Below are the code and all the weights of a small trained network. Each question names an input and a target symbol and asks about switching units off, where a switched-off unit gives its printed mean instead of its output.

import numpy as np


def w(rows, s, z=0):
    codes = np.array(rows[::2]) - 128.0
    scale = np.full(codes.shape[1], s)
    scale[-1] = z or s
    return codes * scale


def norm(h):
    return h / np.sqrt((h * h).mean(-1, keepdims=True) + 1e-5)


def f(y):
    return np.maximum(y, 0)


def softmax(a):
    e = np.exp(a - a.max(-1, keepdims=True))
    return e / e.sum(-1, keepdims=True)


def log_softmax(a):
    a = a - a.max(-1, keepdims=True)
    return a - np.log(np.exp(a).sum(-1, keepdims=True))


def net(x, mask):
    ids = ['αβζπτψ'.index(c) for c in x.split()]
    T = len(ids)
    res = E[ids] + P[:T]
    r = norm(res)
    for j in range(3):
        rows = slice(3 * j, 3 * j + 3)
        q, k, v = (r @ M[0][rows].T for M in (Q, K, V))
        z = softmax(np.where(np.tri(T) > 0, q @ k.T / 3**0.5, -1e9)) @ v
        o = O[0][rows]
        res = res + np.where(mask[j], z, o[:, -1]) @ o[:, :-1]
    y = f(norm(res) @ A[0][:, :-1].T + A[0][:, -1])
    res = res + np.where(mask[3:7], y, B[0][:, -1]) @ B[0][:, :-1]
    return log_softmax(norm(res)[-1] @ U[:, :-1].T + U[:, -1])


Q, K, V, O, A, B = {}, {}, {}, {}, {}, {}
E = w([
[101,123,88,51,44,211],'α',
[5,150,86,81,140,194],'β',
[201,7,67,215,203,186],'ζ',
[209,130,49,52,101,117],'π',
[70,177,170,169,54,171],'τ',
[145,99,172,111,240,109],'ψ',
],0.013)
P = w([
[44,2,184,53,61,179],'0',
[59,96,157,13,130,148],'1',
[69,151,130,54,145,141],'2',
[105,160,131,78,145,146],'3',
[130,164,132,101,142,149],'4',
[155,174,133,123,141,145],'5',
[179,182,136,154,133,146],'6',
[195,207,127,190,119,140],'7',
],0.0099)
Q[0] = w([
[174,137,114,128,170,86],'head 0',
[91,150,169,231,96,151],'head 0',
[192,89,172,80,106,27],'head 0',
[171,220,126,21,71,171],'head 1',
[150,87,118,223,108,203],'head 1',
[208,83,19,143,189,119],'head 1',
[96,211,255,58,82,17],'head 2',
[104,248,134,113,56,112],'head 2',
[144,249,125,116,171,202],'head 2',
],0.0096)
K[0] = w([
[133,160,68,139,219,117],'head 0',
[94,46,176,49,159,98],'head 0',
[117,247,92,134,124,92],'head 0',
[135,102,31,54,65,117],'head 1',
[129,163,144,211,100,104],'head 1',
[186,144,123,159,143,4],'head 1',
[9,50,73,77,159,174],'head 2',
[120,108,53,119,139,192],'head 2',
[149,98,162,69,135,134],'head 2',
],0.011)
V[0] = w([
[177,68,149,128,145,92],'head 0',
[169,197,161,161,205,109],'head 0',
[144,241,48,192,172,64],'head 0',
[142,117,128,244,137,55],'head 1',
[86,130,194,104,169,107],'head 1',
[196,107,36,83,127,70],'head 1',
[123,200,237,108,119,154],'head 2',
[148,231,22,124,88,160],'head 2',
[64,139,164,254,160,179],'head 2',
],0.0089)
O[0] = w([
[146,148,103,93,96,109,163],'head 0',
[82,139,112,226,144,148,97],'head 0',
[131,134,100,191,171,151,1],'head 0',
[103,87,144,69,145,142,23],'head 1',
[195,104,26,182,105,150,167],'head 1',
[90,43,164,123,53,59,142],'head 1',
[127,190,74,108,99,2,135],'head 2',
[151,86,127,38,165,151,22],'head 2',
[128,78,185,86,73,77,67],'head 2',
],0.0077,0.0092)
A[0] = w([
[182,122,46,120,94,169,4],'neuron 0',
[97,192,176,100,9,86,170],'neuron 1',
[191,219,68,127,107,118,120],'neuron 2',
[133,151,163,84,220,112,84],'neuron 3',
],0.012,0.0022)
B[0] = w([
[103,197,159,180,189,133,170],'neuron 0',
[155,113,126,65,102,71,242],'neuron 1',
[127,122,168,130,131,171,249],'neuron 2',
[63,109,129,9,58,77,150],'neuron 3',
],0.016,0.011)
U = w([
[158,167,255,85,173,166,2],'α',
[138,119,63,113,90,81,247],'β',
[166,87,92,95,192,200,92],'ζ',
[201,171,62,180,172,157,201],'π',
[139,5,170,162,107,176,108],'τ',
[143,100,126,145,136,136,67],'ψ',
],0.0097,0.0076)

Each question gives the input, a string of symbols that net reads in full, and the target symbol t.
The units are the heads (3 rows each of Q, K, V and O) and the neurons (one row each of A and B). Each row of codes is followed by its name. A weight is (code - 128) times the scale printed after its matrix; where a second scale follows, it is the last column's (O, A, B and U).
mask holds one flag per unit, heads first, then neurons. A switched-off unit (its flag False) gives its mean, the last column of its rows in O or B, instead of its output. The means were averaged over made-up inputs and are rounded, as every weight is.
A unit's drop is (log p(t) with every unit on - log p(t) with that unit switched off) / (log p(t) with every unit on - log p(t) with every unit switched off).
The circuit of an input: a set's keep is (log p(t) with only the set's units on - log p(t) with every unit switched off) / (log p(t) with every unit on - log p(t) with every unit switched off). Starting from all 7 units, units are removed one at a time, each time the one whose removal leaves the highest keep (on an exact tie, the one counted first), for as long as the keep stays at least 0.8.
units of the circuit, in order: the units of the circuit, biggest drop first
unit that matters most: the unit with the biggest drop
top k neurons: the k neurons with the biggest drops, biggest first
drop of u: that unit's drop, to one decimal
input ψ ψ ζ α ψ ζ τ ζ, target β: top 2 neurons -> [neuron 2; neuron 3]
input τ π ψ ψ τ, target π: top 2 neurons -> [neuron 1; neuron 3]
input π ζ τ β ψ ψ ζ τ, target α: unit that matters most -> head 1
input ψ ζ ψ ψ ψ π π, target α: units of the circuit, in order -> [head 2; head 0; head 1; neuron 0]
input β ψ ψ α ψ β α, target α: top 2 neurons -> [neuron 2; neuron 0]
input ψ α ζ β π ζ, target ζ: top 2 neurons -> [neuron 1; neuron 2]
input ζ τ ψ, target β: top 2 neurons -> [neuron 3; neuron 0]
input ψ τ π ψ ζ π ζ, target ζ: top 2 neurons -> [neuron 3; neuron 2]
input ψ τ ζ, target π: top 3 neurons -> [neuron 1; neuron 0; neuron 3]
input π β ψ β ψ π, target α: top 2 neurons -> [neuron 2; neuron 0]
input ζ α α ζ, target τ: drop of head 2 -> 0.4
input α π ψ, target β: drop of head 2 -> -0.1
input ζ ψ ψ α α π ψ ψ, target π: drop of neuron 1 -> 0.0
input ψ α ψ ψ τ β ζ, target β: top neuron -> [neuron 2]
